Read these off the grid that follows. Counting starts at 0.
1) The entry just left of 148?
2) The entry in row 1 and column 0?
3) The entry at row 0, column 2?
4) The entry in the top-left corner?
5) The entry in the bottom-right corner?
6) The entry just left of the largest entry?
7) The entry at row 0, column 1?
8) The largest entry?
[[113 125 138 124 128 135 113 116 144 117 120 124 144]
 [130 127 121 129 127 125  99 145 122 129 128 126 137]
 [139 124 128 117 127 129 142  99 128 127 123 127 134]
 [128 128 144 131 128 136 129 111 140 113 126 125 133]
 [133 128 119 123 128 117 148 115 120 128 129 128 120]
 [146 128 136 126 129 132 102 150 135 123 128 128 124]
 [115 124 119 129 127 122 123 129 116 126 125 128 130]
 [138 127 144 115 131 136 128 108 143 118 123 125 135]]
1) 117
2) 130
3) 138
4) 113
5) 135
6) 102
7) 125
8) 150

B = [138 124  98 130 118 133 136 146 123 146 136]
The last entry?
Answer: 136
The entry just right of the smallest entry is 130
The first entry?
Answer: 138
The 2nd entry from the left?
Answer: 124

[143 144 114 150]
The 3rd entry from the left -> 114
The first entry from the left is 143
The second entry from the left -> 144

x =
136	130	133	133	132
127	127	134	125	124
129	119	129	129	99
128	121	124	126	104
135	125	129	129	123
120	131	127	128	133
125	123	126	129	117
Counting starts at 0.
The top entry of the column that holds the largest entry -> 136
The entry in row 1 and column 0 is 127
Find the entry in the top-right corner.
132
Find the entry at row 2, column 0.
129
Find the entry in the bottom-left corner.
125
Find the entry just left of 131.
120
Find the bottom-right entry.
117
Find the entry in row 0 and column 1.
130
The entry directly below 121 is 125
Find the entry directly below the centre entry.
129

Questions about the table below.
1) Report the 2nd entry on the main diagonal.
2) Report the largest entry in the last column.
3) Report the entry in the bottom-right corner.
4) Report the entry in the top-left corner.
5) Report the entry just right of the smallest entry.
6) Report the 2nd-last entry, reading row by row.
7) Report the largest entry in the first column.
8) Report the top entry of the column that holds the largest entry.
[[101 112 140 128 151 105]
 [110 111 137 135 138 111]
 [100 116 140 122 152 105]
 [119 117 133 134 129 118]
 [119 117 133 134 128 118]
 [103 110 140 132 148 107]
 [116 116 134 134 131 115]
 [117 116 134 134 130 116]
 [106 110 139 135 144 109]
 [115 115 135 134 132 114]
 [112 113 136 135 135 112]
 [108 110 138 135 141 110]
 [114 114 136 134 134 113]
 [120 117 133 135 127 119]
 [118 117 134 134 130 117]]
1) 111
2) 119
3) 117
4) 101
5) 116
6) 130
7) 120
8) 151
